[  3.4   2.1  -8.4  -5.4   4.4   8.6   3.8  -9.4  -4.9 -15.9  -2.4   1.3
  11.9   8.0  -7.6  -2.0  15.5 -19.4 -12.3  -3.0 -15.6   1.8  12.7  -0.4
 -18.1   0.9  -4.8   0.3  -6.2 -18.3] => J517, S
[  7.8  10.1 -15.2  11.8  30.3  16.9  15.9 -11.4  -1.5 -10.2  -7.7  -4.2
   7.8  14.9 -26.4   5.9  20.0 -40.7 -16.6  -3.2 -31.1  14.7  22.3  -3.6
 -46.4  -0.2  -4.1 -22.8 -13.9 -26.7] => J517, S
[  7.5   3.5  -5.6  11.9  43.6   9.2  -4.5  -8.0  16.4  -1.9   5.4   4.5
  19.3   0.4  -9.7   5.8   1.8 -24.5 -19.7   9.1 -17.0   2.7  11.6  -6.3
 -15.1   2.8  -7.0  -3.6  10.8 -26.2] => j750, S
[ -3.3  15.1   9.2  21.2  12.1   8.3   7.5  -7.5  22.4  -1.0  -6.5  10.4
  -7.0  -6.5  18.6  16.4   1.9 -13.5 -33.4   3.1 -15.1   8.5  32.8 -10.7
 -14.8 -23.6   4.1   7.9  15.3  73.4] => j765, Y
[ -1.6 -10.0  -8.1 -10.5 -19.8  -0.1   2.0   1.8   4.9 -13.9  -9.7  10.8
 -10.8  -3.5  34.0  -4.6  -0.2  18.0  -9.4  -2.3  15.8   7.0  41.1   4.9
  -5.4 -20.1  -4.3 -11.2   7.2  -1.3] => j750, Y
[  8.8 -11.7  19.6 -15.1 -17.4   6.8   9.5 -11.3   2.5 -15.5   7.9 -11.0
 -12.7  -6.2 -16.1 -14.3  23.2  12.8 -11.7  -6.4  -3.8  -2.3 -10.4  -4.8
 -41.8 -19.3   4.2   3.9 -13.0 -73.4] => j765, S
[ -4.8  10.6  -7.8  24.1  42.2  14.0   1.8  -0.9  14.0  11.8   0.5  11.8
   6.7  -0.6   9.3   3.4  -1.8 -10.9 -13.5  -0.4 -21.0  14.6  31.9  -8.5
  -0.7  -6.7 -22.6  -7.5  14.8  71.5] => j765, Y
[ 12.5  -0.9  -7.3 -15.3  21.1  11.2   9.3   1.8   8.7 -15.1  10.3  -4.4
   7.6  -2.4  13.0  -1.3   7.1   5.7 -27.1  -1.3   5.7  10.0   2.9  -5.7
  -0.7  -4.8 -25.6   0.8   6.9 -67.3] => j750, S
[  6.9 -11.1  -1.5  -9.7  37.3  23.8   2.8  10.0   9.0 -12.2   4.3  -4.1
  17.2   8.9  -7.3  -0.5  14.6  -5.3 -17.4   6.7  -6.7   6.2  13.5  -5.4
 -19.2   0.1 -17.3 -12.8  -7.9 -72.3] => j750, S
[  1.1 -11.5 -15.3  12.8   6.1  -1.6  -0.3  -5.4   3.3   1.6   1.2  -2.6
  -0.2   2.2  20.1   4.6   1.8 -26.8  -0.8  -7.3 -16.0  16.8  22.2  -5.8
  -9.8 -12.4  -0.1   6.8   5.9  73.4] => J517, Y
[  3.2   7.3   3.2  -2.7  44.7  17.3  -0.8  -5.6   1.4  -0.7   4.2   3.9
  14.4   8.7   3.5   2.3  14.0 -22.6  -8.0   4.3 -20.2  -0.4   8.5  -4.7
 -14.3   5.2 -13.6  16.6   3.0 -27.2] => j750, S
[ -2.7  -7.5   4.5   1.1  12.6  39.7  11.0  -4.3 -10.3 -12.5   9.6   8.8
   4.1  -2.8   0.1  10.0  19.0 -17.8  -8.9  10.3  -1.2   4.0  27.6  -4.4
 -14.6   4.4 -11.0  -8.4  -5.1 -33.9] => J517, S
[ 11.2 -17.8   0.4  16.1  32.7  -4.8   4.5  -1.0   7.7 -12.9   6.1   7.9
  12.2  -6.6 -27.4   9.6  -6.7 -19.7 -20.6   6.7 -13.6  -8.9  14.1  -6.1
  -6.9  -7.0   0.0   9.5  12.8 -14.3] => j765, S
[  6.8  16.4 -10.8   2.5   8.9  16.2  15.5  -7.5   1.9  -7.2  -4.8   9.0
 -16.0  13.5   8.4   3.2  -2.1 -19.8 -18.6   2.5 -11.7  24.8  36.5  -9.0
 -20.2  -7.9  -4.7   4.4  20.7  11.3] => j750, Y
[  2.3  11.1 -10.0  10.7  20.3   7.3   6.2  -8.4  -5.4  -6.9   2.3   3.7
  16.3  -1.1  -8.2  -3.1   9.7 -39.7  -7.3   2.7 -11.3   6.6  16.8 -13.6
 -14.5  16.8   6.7 -14.8 -10.8 -20.3] => J517, S
[-10.5   9.4 -12.5  11.0  20.5  15.3   0.9  -1.3  17.7  -3.3   7.0  11.1
   8.2   5.2  23.1  -4.3   4.0  -9.4 -17.7   0.6 -13.3  16.8  49.8 -13.1
  -8.4 -15.8 -12.1  10.4  17.4  60.9] => j750, Y
[  8.4  -3.1 -23.8 -43.5  -5.2  17.8   2.6 -19.7  11.3  -7.8   2.3  -5.1
 -12.0  18.1   4.5 -11.1   2.6   6.1 -25.1  -0.5 -21.2  10.1  10.3  -8.0
 -31.4 -24.8  -1.4  13.8 -11.4 -17.8] => j750, Y
[ -0.8  -3.4 -16.4  -2.0  14.4   8.6   7.5 -13.8  25.6   8.9 -11.0  25.6
  -4.7   7.2  19.7  -0.2   6.0 -13.6 -26.7   4.0 -23.4  23.1  33.3   5.3
 -26.3 -20.3 -10.1  10.6   7.9  10.3] => j750, Y
[  5.1   7.6 -12.3   0.3 -13.7   6.0  -3.9  -5.9  11.0  -5.6   2.3   8.3
  -3.9   6.4   7.8  -1.0  -0.1 -31.1  -2.8  11.0 -19.5  19.6  18.8 -12.8
 -21.7   7.3  -1.7  -1.2   4.1  43.0] => J517, Y
[  1.9  -3.7  -5.5 -11.4  41.6  12.5  21.3 -24.5   8.9  -0.7   3.6  -1.7
  14.9   3.2 -10.3  -2.5  12.7 -17.1 -23.3  -3.6  -7.3   3.8  20.0 -10.5
 -26.1  -1.2   0.6  -2.8   0.1 -67.3] => j750, S
[ -5.2  -3.6  -7.8   9.4  27.4  12.0   3.8  -3.0  -1.4  -8.7  -0.3  18.5
  13.0  15.1  -7.3  11.4  19.6 -44.0  -7.2  15.6 -10.4  11.5  73.4  -5.5
 -12.5  22.0  -8.2 -10.3   6.5   7.4] => J517, S
[  3.7  -7.6  -0.1 -15.7  16.7  10.4  10.8  -4.5   8.4 -10.7  -5.7  -2.7
  21.1  -3.0 -12.1  -2.1   5.2 -17.0 -23.8  -1.3   3.5   1.0   2.0   2.2
 -19.4 -20.2   3.0  -2.4  -5.3 -69.3] => j750, S
[ 15.2  16.2  -5.1  33.1  67.8  21.9  -2.6 -25.1 -16.8   9.4   1.7 -12.4
  31.7  11.7 -29.3   4.6   4.9 -73.4 -53.1  13.5 -59.1  30.7   1.6 -22.3
 -33.9  22.4  -3.9   7.3   7.4  12.4] => J517, S
[  9.9  -8.1   1.5  -7.5  -8.5  12.3  15.2 -11.6   6.3 -19.6  -3.7  -0.7
  -1.7  -2.2 -22.8   7.3  17.1  -7.5  -7.7   3.3  -3.0   3.3  10.5 -14.9
 -21.7  -7.8  -3.5   7.8  -7.6 -73.4] => j750, S
[ 26.2  21.3 -15.6  30.8  50.7 -16.9   0.5  -5.0  17.4  -3.4  11.0  12.0
  21.9   8.3  18.7  15.2 -41.5 -42.5 -28.5   4.7 -40.7   5.4  25.3  -0.8
  13.2   4.4  -7.3   1.6  23.9  73.4] => j765, Y
[  5.3 -12.2   0.2  -2.3   7.9  -4.0  14.7  -1.6  -1.4  -2.2   6.1   2.4
   2.6   9.8 -15.1   8.8   5.3 -14.6  -6.4   1.5   1.8  -0.7   7.1   3.4
  -2.6   4.4  -6.7   0.3  -9.3 -37.5] => J517, S
[  9.7 -14.6  -5.5 -15.7  10.0  22.9   5.5 -10.4   7.3 -23.4   3.3  -4.9
  -1.2  -0.2  -7.0  -3.6  10.5 -15.1 -22.6   3.1 -12.1   3.8   9.6  -7.9
 -31.6  -4.1  -9.7  46.4  -1.4 -73.4] => j750, S
[ 11.2   2.8   5.4   9.7  23.3   5.4   8.6  -3.8   1.4  14.6   8.5  -5.3
  -0.3   1.5 -15.7   4.6  10.1 -26.8 -23.6  -4.0   2.1   1.2  -0.7 -18.1
 -26.9  -8.1  -1.5  -3.8   4.0 -33.4] => j765, S
[  0.2  -4.4  -5.3   0.8   0.5   8.0  -0.2  -4.0   4.2   3.9 -17.1 -11.5
  -5.9  -4.1  -0.6 -13.6   8.9 -18.6  -5.8   0.0 -14.4  22.4  29.3 -15.2
  -6.3 -21.6  -0.8  -1.6  -3.6  33.2] => J517, Y
[  8.9   7.4   1.5  14.4  38.4   6.5  -2.1   7.0  -2.3   9.9  -0.6  -2.5
  25.9  -0.4 -14.8  -0.4  23.1 -38.3 -15.6   9.8 -24.6   9.3   5.8 -10.5
 -15.9  25.1 -11.9  -8.3   6.4  15.6] => J517, S
[  8.8   5.2 -12.9   1.8  12.2  16.5   6.3  -4.7  20.0  -2.0 -10.8   5.8
  12.4  -1.9  11.9   6.9  -2.3  -1.0  -5.5   7.5   5.6   4.9  46.7  -2.1
   6.0  -9.9  -6.0   2.3  11.2  46.4] => j750, Y
[  1.3   9.0  -6.9   6.8   4.7  18.7 -15.6  -7.4  15.2   2.1 -16.6  10.0
 -15.9   7.8   8.0  -1.4   6.3 -18.1 -28.9  -0.3 -35.3  12.9  37.3  -4.2
 -30.1 -11.2 -11.7  -6.5  12.6  71.4] => J517, Y
[  3.8  45.0 -12.6   1.8  -7.4  11.8   9.1 -17.0   0.8  -9.5  -6.3   3.2
  -3.1 -29.2   1.6  -0.2  15.0 -33.6 -12.8   3.1 -26.0   7.6  26.2  -8.6
 -46.5  -8.3   5.2   5.3  -7.6  25.2] => J517, Y
[ 23.3   6.6   0.9  -7.7  27.6  -8.0   6.5 -10.3  -1.9  -8.5  -2.5  -5.8
   9.9  16.8 -21.8   4.9  13.1 -41.4 -14.6  -2.6 -26.7   6.5   0.7 -13.0
 -16.1  -1.1   8.0  -1.5  -0.2   5.7] => j765, S
[  9.9  16.8  -1.4  39.0  38.1   2.3   4.9  -7.7  -8.9  -2.3   7.7 -11.5
  12.9  -7.0 -11.0   4.0  -7.3 -31.9 -24.6  -7.7   6.2  -9.9   8.8  -0.3
   1.3  -0.8 -15.1   8.9  12.0   7.4] => j765, S
[  9.1 -12.6  -9.5   1.6  25.8  10.0   7.3 -19.5 -11.9 -16.2   1.6  -1.4
   8.8  -2.0 -25.6  -4.7  30.9 -44.9 -11.7  -0.3 -11.7  14.5  11.5  -7.8
 -35.7   9.0  -0.3   3.9 -11.9 -73.4] => J517, S
[ -0.8  10.9   7.3  16.5  -4.4  10.2   5.3 -17.5  -0.4   0.6   0.5  -1.3
   2.4   3.5 -15.0   6.7   5.2 -30.4 -11.6   0.1 -38.9  18.6  31.8   3.6
 -34.9  -9.5   5.1  21.3  -2.1  12.3] => J517, Y
[ -0.3  17.5 -11.1  16.8  20.8   8.8   5.1  -6.5  -9.6   5.3   2.2   7.2
   1.6   3.2  14.0   8.2  -1.4 -36.5  -9.0   4.0 -14.4  23.4  27.9  -3.1
 -10.2   1.5   3.1   2.9   0.9  73.4] => J517, Y
[ 16.7   0.8  -8.9   1.0  61.2  17.8   2.9  -9.2  17.6   5.6   6.7  -3.5
  15.7   6.3  -2.2   8.5  11.1  -6.7  -3.3 -13.8 -26.0   7.8   0.4 -15.1
 -27.0   5.7 -14.6   1.9   5.8 -37.9] => j750, S
[  1.8  19.7  -9.8  16.4  38.1  11.3   9.8 -13.8  36.1  -0.1   2.9   6.8
  14.8  13.3  -1.6   8.6   3.2 -38.9 -15.2  -3.1 -25.8  20.0  19.0  -5.1
  -2.1  -5.9 -11.8   3.2   4.3  57.1] => j750, Y
[ -0.6  12.2  62.8 -14.5  -1.1   5.7   6.7  -3.1  17.3  -9.0  -5.5  -6.7
 -11.0  -3.7  16.6  -2.2   0.0   8.6 -19.1   7.5   3.3  -3.3  31.5  -2.6
   2.1 -21.3  10.2   3.2  -1.6 -23.0] => j750, Y
[ 12.0   4.3  -5.9   0.4  12.4   2.3   8.0  -6.8  -0.3 -13.9   9.8   3.9
   4.8   5.4   0.3   2.0  14.1 -32.1 -25.4   7.2  -2.7   3.1  37.6  -6.0
 -13.9  -2.3 -15.8   6.6  17.6 -34.3] => J517, S
[  1.7 -13.3   4.1 -23.6 -27.9  -4.4  12.4   5.3  14.4 -25.6  16.4   5.9
   4.2 -13.5  19.0   5.3  18.9  12.4 -26.4   2.5  26.6 -17.5  38.4  -8.3
  -1.0  -5.1  -7.5 -11.3  -9.3 -73.4] => j765, S
[  8.0  -2.8  -4.5 -10.2  -7.5   6.0  -9.1   7.1  21.7 -27.4  20.6  13.0
  -3.4  -5.9  22.9  -1.5   8.0  13.4 -19.8   8.6   2.7   0.7  47.5  -3.3
   5.9 -11.4 -19.3   5.6  12.5 -48.4] => j765, S
[  1.9   1.8   9.1  10.6 -18.5   3.8   4.6 -14.1  14.9  -9.8   2.6  -2.1
  -1.7   6.9   2.6  26.6  11.5 -20.7  -6.2   6.7  -6.7  15.7  21.4  16.0
 -11.4 -18.4   2.3  20.8  -5.7   2.1] => J517, Y
[  2.7  -5.5  -2.4  -4.6 -18.3   6.0   7.5 -28.8   2.9  -7.9  -8.4   2.7
 -10.0 -16.2   1.5   6.0  12.6 -29.3  -5.4   8.8 -11.9   1.9  20.8   4.8
 -22.2  -9.5   5.9  18.1  -6.3 -40.9] => J517, S
[  9.4   6.2   0.2  -7.9  17.7   8.0   2.8  -2.9   8.4 -12.4  -2.7   3.2
   4.4  -0.6 -17.2  -1.1   9.2  -5.3 -21.7  -1.5 -11.2   3.4  15.8  -2.3
  -1.8   3.4  -6.6 -11.0   0.3 -41.9] => j765, S

[  0.5  -5.1   0.0  20.6  -2.2  -1.4   8.2  10.8 -14.4   0.3 -10.2  -4.7
  17.6   0.7  -7.9   6.4  -0.3  -5.8   1.2  -3.3   5.0  -5.2  -9.5  -6.3
  -7.8  11.5  -7.6   1.7  -2.5  -6.0] => (28), j948
[ -3.6  -2.1  -3.2  16.3   4.4  -2.5   3.1   4.3 -10.3   0.7  -5.2 -13.1
   3.6   9.2 -15.8   9.0  -3.7   8.3 -13.5   2.9   5.1   0.1  -8.9  -0.8
  14.9  -2.5   2.7 -10.1  -0.1 -12.5] => (20), j948
[ -4.1   4.4   3.1   5.3   4.2   0.2   3.9  -3.2  -7.4  -4.4   1.9   3.0
   1.0  -0.3  -1.4   3.8  -3.7   3.1 -21.1  -5.7   3.1  -1.8   1.3   1.6
  -0.4  -7.4  18.9   2.3  -6.2  -8.8] => (20), j948
[ -5.2   2.9   2.8  -7.9   0.0   9.9   5.1  -5.7   1.4  -0.5   2.6   4.2
   7.2  -1.9   4.9   4.4   8.5  -0.3  -9.0  -2.0   6.5   1.0 -10.0  -1.4
  -9.8   2.1  14.1  13.5   0.2 -11.3] => (20), j948
[  2.5  -0.6   2.1   6.2  -7.4 -10.4   1.9  -2.9 -14.0  -2.8   0.5   0.5
  -1.1   1.3  -1.7   2.4   0.4  12.0  -9.2  -3.2  -2.4  -0.5   4.0   0.5
  12.4  -7.1   1.3  -8.3 -10.5  -6.0] => (18), j948
[ -4.0  -4.3  -1.0 -10.0  10.5   0.3   0.7   1.8  -3.5  -2.6   0.6  -8.7
   1.4  -1.8  -3.5  -2.0  -7.7   1.9  -1.8   8.2  -1.3   2.0   1.4   1.4
  10.8  -7.1   3.0   1.2   1.1  -4.5] => (26), j319
[-11.1  -7.7  -9.1  30.0  21.8   0.6   3.5  14.3  -8.7  -1.6  -7.5  -8.5
  21.6   1.6 -21.4   5.4 -17.1 -17.3  -4.0  -1.8   5.6  -2.8  -0.8  -1.7
  -9.7   1.5  10.2  -0.4  -4.7  -3.4] => (28), j948
[ -1.6  -6.4  -6.5  32.0   7.2  -3.3   9.2  14.0 -21.6  -0.8 -10.9 -18.6
  16.1   8.9 -23.5  10.0 -10.0   0.9 -15.3  -0.1   8.2  -5.0 -12.0  -3.4
   9.5   5.4  -3.9 -10.4   0.0  -9.2] => (28), j948
[  1.6  -6.7   1.0   2.4  -3.0  -9.1   6.4   3.3 -21.1  -4.5  -0.3  -4.7
   1.5   1.0  -2.0  -1.0  -5.5  11.4 -17.3   0.2  -0.6  -7.9   5.7  -0.4
  15.9  -8.5  -0.3  -1.3  -6.1  -2.9] => (18), j319
[ -1.0   0.5   1.4  -4.4  -1.6   6.5   3.7  -1.8   0.9  -0.8  -0.5  -2.4
   1.7   1.8  -0.6   4.7   3.9   3.3  -7.9   1.8   4.1   2.1 -11.7   0.2
  -0.3   3.1   5.7   5.2   1.2  -9.2] => (20), j319
